Below are the code and all the weights of a small trained network. Each question names an input and a class and asks about switching units off, where a switched-off unit gives its printed mean instead of its output.

import numpy as np


def w(rows, s, z=0):
    codes = np.array(rows[::2]) - 128.0
    scale = np.full(codes.shape[1], s)
    scale[-1] = z or s
    return codes * scale


def norm(h):
    return h / np.sqrt((h * h).mean(-1, keepdims=True) + 1e-5)


def f(y):
    return y / 2 * (1 + np.tanh(0.7978845608 * (y + 0.044715 * y**3)))


def log_softmax(a):
    a = a - a.max(-1, keepdims=True)
    return a - np.log(np.exp(a).sum(-1, keepdims=True))


def net(x, mask):
    res = np.array(x, float).reshape(1, 4) / 4 @ E
    u = 0
    for l in range(2):
        y = f(norm(res) @ A[l][:, :-1].T + A[l][:, -1])
        res = res + np.where(mask[u : u + 7], y, B[l][:, -1]) @ B[l][:, :-1]
        u += 7
    return log_softmax(norm(res)[-1] @ U[:, :-1].T + U[:, -1])


A, B = {}, {}
E = w([
[187,71,252,42],'x0',
[106,223,112,10],'x1',
[208,100,74,117],'x2',
[23,6,67,18],'x3',
],0.0042)
A[0] = w([
[101,86,193,83,127],'0.n0',
[100,177,88,29,61],'0.n1',
[62,50,86,80,4],'0.n2',
[15,147,209,144,72],'0.n3',
[90,6,122,193,47],'0.n4',
[229,91,44,87,106],'0.n5',
[64,131,55,160,45],'0.n6',
],0.014,0.0038)
B[0] = w([
[82,115,158,108,222],'0.n0',
[198,76,103,146,232],'0.n1',
[141,218,158,167,236],'0.n2',
[106,91,105,253,196],'0.n3',
[189,92,112,130,254],'0.n4',
[67,99,133,219,215],'0.n5',
[74,125,105,78,200],'0.n6',
],0.037,0.0053)
A[1] = w([
[54,54,237,49,45],'1.n0',
[70,151,26,65,176],'1.n1',
[132,172,221,164,204],'1.n2',
[187,123,127,178,234],'1.n3',
[169,54,78,132,149],'1.n4',
[253,66,117,106,4],'1.n5',
[169,254,156,142,69],'1.n6',
],0.018,0.0023)
B[1] = w([
[253,114,119,164,160],'1.n0',
[240,105,118,145,167],'1.n1',
[155,140,73,108,209],'1.n2',
[91,149,134,72,248],'1.n3',
[125,165,184,124,216],'1.n4',
[126,166,197,98,213],'1.n5',
[98,174,53,95,191],'1.n6',
],0.033,0.011)
U = w([
[126,222,28,79,159],'0',
[146,186,229,90,175],'1',
[76,103,115,228,195],'2',
[250,102,104,144,203],'3',
[136,151,128,113,165],'4',
[136,42,123,64,10],'5',
[96,60,106,76,3],'6',
[105,38,106,59,2],'7',
],0.017,0.0073)

Each question gives the input, the list of numbers given to net, and the class t.
The units are the neurons (one row each of A and B). Each row of codes is followed by its name. A weight is (code - 128) times the scale printed after its matrix; where a second scale follows, it is the last column's (A, B and U).
mask holds one flag per neuron, layer by layer. A switched-off neuron (its flag False) gives its mean, the last column of its row in B, instead of its output. The means were averaged over made-up inputs and are rounded, as every weight is.
A unit's drop is (log p(t) with every unit on - log p(t) with that unit switched off) / (log p(t) with every unit on - log p(t) with every unit switched off).
The circuit of an input: a set's keep is (log p(t) with only the set's units on - log p(t) with every unit switched off) / (log p(t) with every unit on - log p(t) with every unit switched off). Starting from the 12 units with the biggest drops (on a tie, the unit counted first), units are removed one at a time, each time the one whose removal leaves the highest keep (on an exact tie, the one counted first), for as long as the keep stays at least 0.8.
circuit, biggest first: the units of the circuit, biggest drop first
unit that matters most: the unit with the biggest drop
top k neurons: the k neurons with the biggest drops, biggest first
k most important neurons of layer l: the k neurons of layer l with the biggest drops, biggest first
input [-3,-7,-4,-8], class 0: unit that matters most : 0.n1
input [-6,-2,-3,4], class 3: circuit, biggest first : [0.n6; 1.n1]
input [-2,-2,-4,-8], class 0: top 2 neurons : [0.n4; 0.n1]
input [5,4,-7,-7], class 0: 3 most important neurons of layer 0 : [0.n5; 0.n1; 0.n6]
input [-8,5,7,-5], class 3: top 4 neurons : [0.n2; 0.n3; 1.n1; 0.n4]
input [3,-7,6,2], class 1: 2 most important neurons of layer 0 : [0.n4; 0.n3]
input [6,-3,0,-8], class 0: 4 most important neurons of layer 0 : [0.n4; 0.n1; 0.n0; 0.n6]
input [5,4,2,-3], class 3: top 4 neurons : [0.n2; 0.n4; 0.n3; 1.n0]
input [-2,7,-5,1], class 1: 2 most important neurons of layer 0 : [0.n1; 0.n5]
input [-8,8,0,-4], class 1: top 4 neurons : [0.n1; 0.n2; 1.n5; 0.n0]
input [8,2,-3,-8], class 0: 3 most important neurons of layer 1 : [1.n6; 1.n2; 1.n1]
input [3,-7,6,4], class 1: top 3 neurons : [0.n4; 0.n3; 1.n3]
input [6,-7,7,-7], class 0: 3 most important neurons of layer 0 : [0.n1; 0.n4; 0.n3]
input [-5,1,1,1], class 3: unit that matters most : 1.n1
input [-8,5,5,-7], class 3: 2 most important neurons of layer 0 : [0.n2; 0.n3]
input [-7,-7,-3,1], class 1: top 3 neurons : [0.n4; 1.n4; 1.n5]
input [6,-2,6,4], class 2: 3 most important neurons of layer 0 : [0.n5; 0.n2; 0.n6]
input [2,1,8,-8], class 0: 3 most important neurons of layer 0 : [0.n1; 0.n3; 0.n6]
input [-7,0,-5,2], class 3: 2 most important neurons of layer 0 : [0.n6; 0.n5]
input [-8,5,3,-4], class 3: top 2 neurons : [1.n1; 0.n2]
input [8,5,4,2], class 3: unit that matters most : 0.n0
input [6,0,-2,-5], class 3: top 4 neurons : [0.n2; 1.n0; 0.n1; 0.n4]
